Each new row is followed by its nearest point in the smallest flat space through zero that holds the rows named last above it.
(in the rows, 128 means zero)
selal:
[[108 174 139 146 111 152 111 167  87  71 127 110 149 198]
 [117 166  90 163 114 118 152 109 104 114 118 102 159 149]
 [ 69 175 137 126 113 139 143 148 116 124 127  99 157 149]
 [107 144 166 126 140 178  87 156 139  85 132  98 125 141]]
New rows:
[164 115 143 129 113 119 132  91 131 156 131 159  99 146] => [159 102 120 124 128 109 131 122 124 140 129 157 114 125]
[124 153 146 142 123 105 165 105  91 117 115 113 147 150] => [117 152 108 143 113 116 148 125 106 125 123 121 148 149]

boz:
[[134  95 136 110 139 161 105 118 152 135 120 137 130 119]
 [ 92 181 152 121 128 100  68 121 124 116  88  87 148 128]
 [109 115 146 117 159 158 149 133 123 107 121 136 146 102]]
New rows:
[112 132 123  70 159 145 120 139 123 159 104 117 150  90] => [111 121 148 112 149 151 112 124 135 117 110 125 144 110]
[135 157 147 152 121 138 109  93 115 140  98  57 134 142] => [115 157 136 127 120 107  91 123 128 128 109 106 134 134]
[160 124 128 147 119  81 119 133 140 151 159 131 130 139] => [148 132 110 139 104 107 125 127 130 145 141 128 111 148]

dite:
[[117 161 126 104 183 126 148 110  96  94 128 118 152 126]
 [139 151 124 117 145  96 113 102 129 106 102 133 126 130]
 [ 99 111 166 128 109 128 140 114  97 144 147 111 123 135]]
New rows:
[146 143 129 131  89 129  89 113 109 130  93 160  79 133] => [141 124 134 134 102  97 101 112 145 134 106 137 108 133]
[144  95 116 146 157 141 174 149 132 140 162 135 152  98] => [124 122 113 131 140 167 149 160 129 133 151 126 143 121]
[127 109 157 119 132  93 105 120 130 106 117 114  96 144] => [127 130 145 126 115  98 113 101 123 127 113 127 115 134]

Fofaf (5 x 14):
[[125  72 144  98 160  74 146 115 146 127 133 109 112 174]
 [120 100 159 115 145  95 145 117 117 122 132 120 123 159]
 [128 108 149 120 147 101 129 102 121 119 141 113 128 160]
 [116  91 170 126 157  52 129  90 103 131 126 134 131 146]
 [133 115 153 113 155 131 129  95 126 100 154  83 118 177]]
New rows:
[122 126 129 153 138 127 105 104 138 122 138 117 120  70] => [127 140 124 142 146 127  99 103 130 127 115 121 117  85]
[160 112 136 138 105 104  91 146 150 111 144 182  72 121] => [129 119 112 128 127 111 123 132 140 141 120 141 129 116]
[139 115 108 106 165 148  71  88 110 107 136 114 150 110] => [140 140 118 139 149 130  88  82 134 118 140 104 127 119]

Nub, 5 rows:
[[ 77 159 164 140 117 134 151 171 142 140  97  71  80 147]
 [132 157 131 117 125 123 135 136 122 135 127 114 105 168]
 [100 181 127 122  91 121 128 137 127 131 146 117  86 157]
 [134 145 120 117  95 114 130 107 110 130 166 137 113 141]
 [150 165 138 147 137 113 118 146 143  96 141 108 104 143]]
New rows:
[141  89 124 130 108 119 145 138 154 136 165 106 127 130] => [137 112 143 135 118 119 141 118 119 126 144 116 124 117]
[ 81 162  96 122 106 168 112 139 130 100  96 155 127 111] => [ 77 156 101 126 116 147 100 143 151 129 113 155 130 116]
[136 112 138 144 105 150 137 116 123 182 134 132 135 101] => [113  99 133 123 112 131 143 114 115 146 130 129 136 110]

Ribe, 5 rows:
[[169 136 178 184 131 161 147  99 161 134 117 115  88 184]
 [140  98 183 130  87 124 111 127 124 153 122 125 138 158]
 [ 77 135 104 128  84 125  96 151 103 117 101 140 106 152]
 [116 141 100 106 102 110 142 157 127 134 106 124 139 121]
 [156 102 146 161 110 157 133 116 130  75 117 157  92  99]]
New rows:
[140 105 167 169 175 142 139 143 162 115 130 115  95 137] => [156 128 152 160 150 151 139 102 146 120 135 126 106 140]
[123 115 127 154 131  84 140  86 147 113 160 126  93 106] => [138 124 131 140 148 140 129 114 131 112 139 135 119 115]

pevo (5 x 14):
[[150  78 124 120 102 151 118 135 109 146 132  96 105 134]
 [145  69  93 163 118 154 170 172 109  89 113  92 120 149]
 [137  87  89  87 111 149 127 167 114 104 109  91 170 106]
 [181  80  86  86  90 161 160 159 148 141 119  95 140 109]
 [156 121 118 127 116 147 157 146 158 137 120 132 115 122]]
New rows:
[154 122 143  83 104 142 139 160 176 169 176 107 123 131] => [167 118 123  94 101 145 136 126 157 168 132 125 117 112]
[118 149 110 106 125 121  84 136 136 148 118 130 175 124] => [116 143 127  90 130 122 103 126 128 129 124 130 160 105]
[142 110 131 119 152 129 104 122  84 113 125 138 168 108] => [110 122 122 111 131 121 106 129 104 114 126 114 154 122]

dig:
[[130 137 118  99 104 129 156 150 167 122 122  96 139 118]
 [132 131 129 129 131 128 109 140 135  91 112 125 126 163]]
New rows:
[132 126 145 106  93 124 127 143 167 107 104 103 143 151] => [132 137 121 108 113 129 135 152 161  98 113 103 135 145]
[139 150 113 163 137 135 126 104 106 127 118 144 122  79] => [125 123 132 139 136 128 127 113 108 150 139 143 125 114]
[137 122 140 155 157 152  94 103 138 120 101 136  82 103] => [127 124 133 143 141 127 111 118 108 126 129 145 122 138]

Senu, 2 rows:
[[ 63 121 112 148 119 128 111 110 157 144 127 156 155 150]
 [ 69 132 134 127 112 127 105 119 138 148 141 163 145 147]]
New rows:
[175 131 153 118 181  88 136 120 152 102 135 109 131 133] => [164 126 125 128 138 129 142 134 121 116 120 107 117 116]
[126 114 120  65 106  93 143 130 109 113 113 105 102 136] => [147 134 141 115 127 128 130 136 113 126 134 124 117 121]
[ 97 147 145 158 154 127 124 113 162 115 144 132 112 130] => [108 124 120 137 126 128 124 122 139 132 126 135 137 135]

Siku, 4 rows:
[[130 103 172  51 108 127  97 147 144 148 166 100 161 121]
 [122 104 168  95 144  76 106 157 141 110 153  61 165 148]
 [121 102 154 102 121  89 124 160 144 113 153  88 153 125]
 [144  98 132 101 128 108 111 157 127 106 155 117 135 114]]
New rows:
[158 151 116 167 111 116 123 118  92 110 120 156 117 109] => [140 130  99 155 136 134 135 126 114 112 119 154 106 120]
[110 165 144 130 102  92 159 163 150 115 179 124 158 149] => [104 119 146 129 108  98 152 148 150 124 135 101 145 123]
[131  94 132 112 140 135 103 101 167 148 128 109 150 153] => [126 131 149 104 136 131 109 121 130 142 132 109 143 144]

noren (4 x 14):
[[119 152 136 119 110 121 112 134 138 132 170 124 122  93]
 [116 143 165 108  91 118  86 120 141 125 215 128 120  97]
 [127 156 138 131 111 121 118 124 148 147 184 133 123 110]
 [143 181 123 134 115 136 101 128 166 142 202 110 109  86]]
New rows:
[139 143  90 143 162 162 157 116 163 159 153 123 108 147] => [160 156 102 161 147 144 141 118 159 155 138 124 120 145]
[137 151 107 112 129 153 151 135 150 133  95 164 107 129] => [133 141 108 140 140 130 147 135 132 140 107 127 128 127]

Regat:
[[161 112 106 126 127 102 117 136 130 126 118 133 157 116]
 [164 112  96 127 130 102 117 143 130 133 115 133 154 116]]
New rows:
[132 118  86 148 151 148 135 153 113 167 129 102  99 139] => [126 136  88 134 144 142 134 160 127 165 118 125  97 134]
[116 183 121 110 110 150 120  95 150 104 129 139 127 155] => [110 135 151 128 124 139 133 115 127 120 136 126 119 133]

gupi, 3 rows:
[[131 113 139 139 120  87 154 115 119  89 147  90 101 143]
 [143 117 133 130 128  88 168 101 110  76 152  69  95 119]
 [152 129 116 108 128 126 146 111 119 128 130  81 104 117]]
New rows:
[128 112 159 112 120 115 142 130 138  99 146  87 134 115] => [133 123 132 131 129 110 145 117 120 102 139 105 116 123]
[124 120 130 146 119 170 100 140 104 142 156 141  80 146] => [126 126 128 127 121 130 120 136 134 145 122 131 126 146]
[111 105  91 138 110 158 108 158 123 142 109 119 102 180] => [128 121 127 124 109 128 113 143 140 164 116 125 116 172]

mupe:
[[120 125 153 171 125 118 110 167 113  98 121  93 121 119]
 [125 181 132 109  82 160 112 143 140 210  92 122 149 142]]
New rows:
[131 116 144  87 183 142 134 108 147 151 175 163 100 124] => [135 114 107  99 145 126 147  92 136 127 145 158 127 131]
[106 132 134 123 127 104 162 174 101 131 102  82 111 141] => [123 134 143 150 120 127 115 152 121 123 119 107 127 125]

ziz (5 x 14):
[[100 162 134 155 140 117 102 127 109 100 159 103 115 125]
 [119 126 156 159 149 124 111  94 146 126 125 118 107 157]
 [101 149 134 150 161 117  91 148 170  78 115 130 145 182]
 [105 118 147 132  97 109 126 134 155  88 115 152 137 140]
 [ 68 146 188 147 145 133 131 122 141  81 115 142 138 144]]
New rows:
[112 125  84 114 121  80 116 161 152  98 151 116 133 132] => [131 138  92 128 106 101 100 161 139  95 141 127 138 135]
[118 125 137 104 133 157 167 133 119 114 110 154 159 141] => [114 126 145 105 136 149 156 144 131 126 103 152 155 123]

dapi, 4 rows:
[[110 124 166 118 122 120 122 187  84 114 139 101 186 113]
 [127 116 144 134 142 156 134 178 112 118 138 118 143 130]
 [115  96  86 129  91 196  90 165 130 138  92 157 150  91]
 [121 115 151 100 117 154 105 216 108 116 138 122 163 140]]
New rows:
[136  92 138 123 118 174 186 135 172 122 152 145 124 111] => [136 116 118 146 146 166 139 141 136 127 128 134 111 131]
[110 151 141 126 127 122 131 185  76 139 144  97 164 114] => [114 125 160 125 128 122 128 173  91 116 138 104 173 115]
